Below is a small trained network, with its code and all its weights. Each question gives an input and a target symbol and asks what happens when units are switched off, that is, made to give their printed mean instead of their output.

import numpy as np


def w(rows, s, z=0):
    codes = np.array(rows[::2]) - 128.0
    scale = np.full(codes.shape[1], s)
    scale[-1] = z or s
    return codes * scale


def f(y):
    return y / 2 * (1 + np.tanh(0.7978845608 * (y + 0.044715 * y**3)))


def softmax(a):
    e = np.exp(a - a.max(-1, keepdims=True))
    return e / e.sum(-1, keepdims=True)


def log_softmax(a):
    a = a - a.max(-1, keepdims=True)
    return a - np.log(np.exp(a).sum(-1, keepdims=True))


def net(x, mask):
    ids = ['αβγεθλμξσφψω'.index(c) for c in x.split()]
    T = len(ids)
    res = E[ids] + P[:T]
    r = res
    for j in range(2):
        rows = slice(2 * j, 2 * j + 2)
        q, k, v = (r @ M[0][rows].T for M in (Q, K, V))
        z = softmax(np.where(np.tri(T) > 0, q @ k.T / 2**0.5, -1e9)) @ v
        o = O[0][rows]
        res = res + np.where(mask[j], z, o[:, -1]) @ o[:, :-1]
    y = f(res @ A[0][:, :-1].T + A[0][:, -1])
    res = res + np.where(mask[2:6], y, B[0][:, -1]) @ B[0][:, :-1]
    return log_softmax(res[-1] @ U[:, :-1].T + U[:, -1])


Q, K, V, O, A, B = {}, {}, {}, {}, {}, {}
E = w([
[106,196,180,64,160,152],'α',
[59,69,139,22,126,216],'β',
[100,43,153,86,116,111],'γ',
[125,164,191,58,65,20],'ε',
[194,162,204,141,137,232],'θ',
[209,166,128,137,129,204],'λ',
[136,176,60,49,123,162],'μ',
[130,146,112,90,108,254],'ξ',
[189,44,125,165,75,190],'σ',
[121,94,208,106,136,208],'φ',
[199,84,51,137,102,159],'ψ',
[219,154,192,160,155,126],'ω',
],0.016)
P = w([
[130,138,145,145,6,56],'0',
[163,125,121,143,78,211],'1',
[164,128,116,145,87,209],'2',
[172,123,112,138,83,212],'3',
[176,123,109,148,97,208],'4',
[175,118,108,139,95,213],'5',
[175,112,108,136,104,203],'6',
[186,112,109,144,96,213],'7',
[176,110,99,137,98,207],'8',
[182,104,105,138,108,206],'9',
[174,99,114,132,106,204],'10',
[174,86,120,137,109,195],'11',
[151,79,131,115,109,202],'12',
[113,76,141,103,117,219],'13',
],0.011)
Q[0] = w([
[129,62,98,130,31,254],'H1',
[33,155,48,248,144,42],'H1',
[238,62,202,42,7,240],'H2',
[144,162,175,56,148,216],'H2',
],0.0077)
K[0] = w([
[128,176,114,149,19,93],'H1',
[178,116,86,150,238,206],'H1',
[131,195,162,114,37,8],'H2',
[105,118,129,140,78,90],'H2',
],0.012)
V[0] = w([
[105,148,217,112,126,204],'H1',
[231,126,154,218,129,119],'H1',
[189,249,24,150,133,170],'H2',
[131,216,198,97,181,69],'H2',
],0.018)
O[0] = w([
[71,207,30,186,100,157,245],'H1',
[69,184,202,141,245,150,31],'H1',
[94,214,218,75,72,164,2],'H2',
[184,254,56,54,163,91,87],'H2',
],0.011,0.0094)
A[0] = w([
[205,48,116,125,202,95,2],'N1',
[143,111,92,2,239,179,83],'N2',
[156,92,44,193,110,159,38],'N3',
[230,49,133,45,135,214,164],'N4',
],0.0075,0.004)
B[0] = w([
[10,182,124,79,112,160,172],'N1',
[177,135,183,216,114,88,162],'N2',
[177,111,171,72,177,128,254],'N3',
[72,156,150,138,96,28,203],'N4',
],0.011,0.029)
U = w([
[169,187,126,54,105,122,211],'α',
[174,146,179,117,135,106,180],'β',
[128,142,136,168,85,78,160],'γ',
[153,112,98,139,165,162,112],'ε',
[147,163,187,36,50,129,2],'θ',
[95,145,144,55,140,123,87],'λ',
[180,94,154,84,78,127,166],'μ',
[82,173,98,135,121,159,146],'ξ',
[114,108,146,164,115,139,88],'σ',
[158,161,197,2,129,189,120],'φ',
[158,119,213,87,110,121,35],'ψ',
[139,130,135,140,31,190,175],'ω',
],0.0085,0.006)

Each question gives the input, a string of symbols that net reads in full, and the target symbol t.
The units are the heads (2 rows each of Q, K, V and O) and the neurons (one row each of A and B). Each row of codes is followed by its name. A weight is (code - 128) times the scale printed after its matrix; where a second scale follows, it is the last column's (O, A, B and U).
mask holds one flag per unit, heads first, then neurons. A switched-off unit (its flag False) gives its mean, the last column of its rows in O or B, instead of its output. The means were averaged over made-up inputs and are rounded, as every weight is.
A unit's drop is (log p(t) with every unit on - log p(t) with that unit switched off) / (log p(t) with every unit on - log p(t) with every unit switched off).
The circuit of an input: a set's keep is (log p(t) with only the set's units on - log p(t) with every unit switched off) / (log p(t) with every unit on - log p(t) with every unit switched off). Starting from all 6 units, units are removed one at a time, each time the one whose removal leaves the highest keep (on an exact tie, the one counted first), for as long as the keep stays at least 0.8.
circuit, biggest first: the units of the circuit, biggest drop first
k most important neurons: the k neurons with the biggest drops, biggest first
heads that matter: for each layer, one digit per head in row order, 1 if its drop is at least 0.15 and else 0, layers parted by /
drop of u: that unit's drop, to one decimal
input θ θ γ ω φ β θ μ ξ, target ξ: circuit, biggest first -> [H1]
input ω θ γ β λ φ ξ φ ω φ ω ξ, target β: circuit, biggest first -> [N2; H1]
input φ σ φ μ β β μ θ ξ, target ε: circuit, biggest first -> [H1; H2; N4]
input β φ θ λ, target μ: heads that matter -> 10
input ω β φ φ φ σ λ γ θ θ φ, target β: circuit, biggest first -> [N2; H1; H2]
input ξ β ε φ, target α: heads that matter -> 01
input γ β ε, target α: heads that matter -> 01
input φ γ θ μ γ β β θ θ φ ω μ α α, target ε: circuit, biggest first -> [H2; H1; N4]
input ω λ γ ξ θ, target β: circuit, biggest first -> [H1; N2; N1]
input θ θ λ β β β θ θ, target ξ: heads that matter -> 10
input ψ β ω β λ σ, target ψ: heads that matter -> 11
input ψ φ ξ φ β, target ψ: heads that matter -> 11
input μ γ β ξ, target θ: circuit, biggest first -> [H1; H2; N4]
input β φ μ φ γ γ ξ φ φ, target μ: circuit, biggest first -> [N3; H1]
input ξ ε β θ φ β β, target γ: circuit, biggest first -> [N2; N3; H2; H1]
input β β λ σ φ λ ε σ σ θ, target α: circuit, biggest first -> [H2]
input σ γ θ φ λ ε φ φ ξ β ξ φ, target γ: circuit, biggest first -> [N3; H1; N2; H2]
input ξ β φ φ ω β β θ ξ, target ω: heads that matter -> 01
input θ β β β θ β ξ ψ θ β β μ β, target ξ: drop of N3 -> 0.7
input ω θ ξ β β ψ β β σ β θ, target β: drop of N3 -> 0.1
input φ β β β φ φ β θ α, target ε: drop of N4 -> 0.1
input γ φ μ μ β β β β, target λ: most important neuron -> [N1]
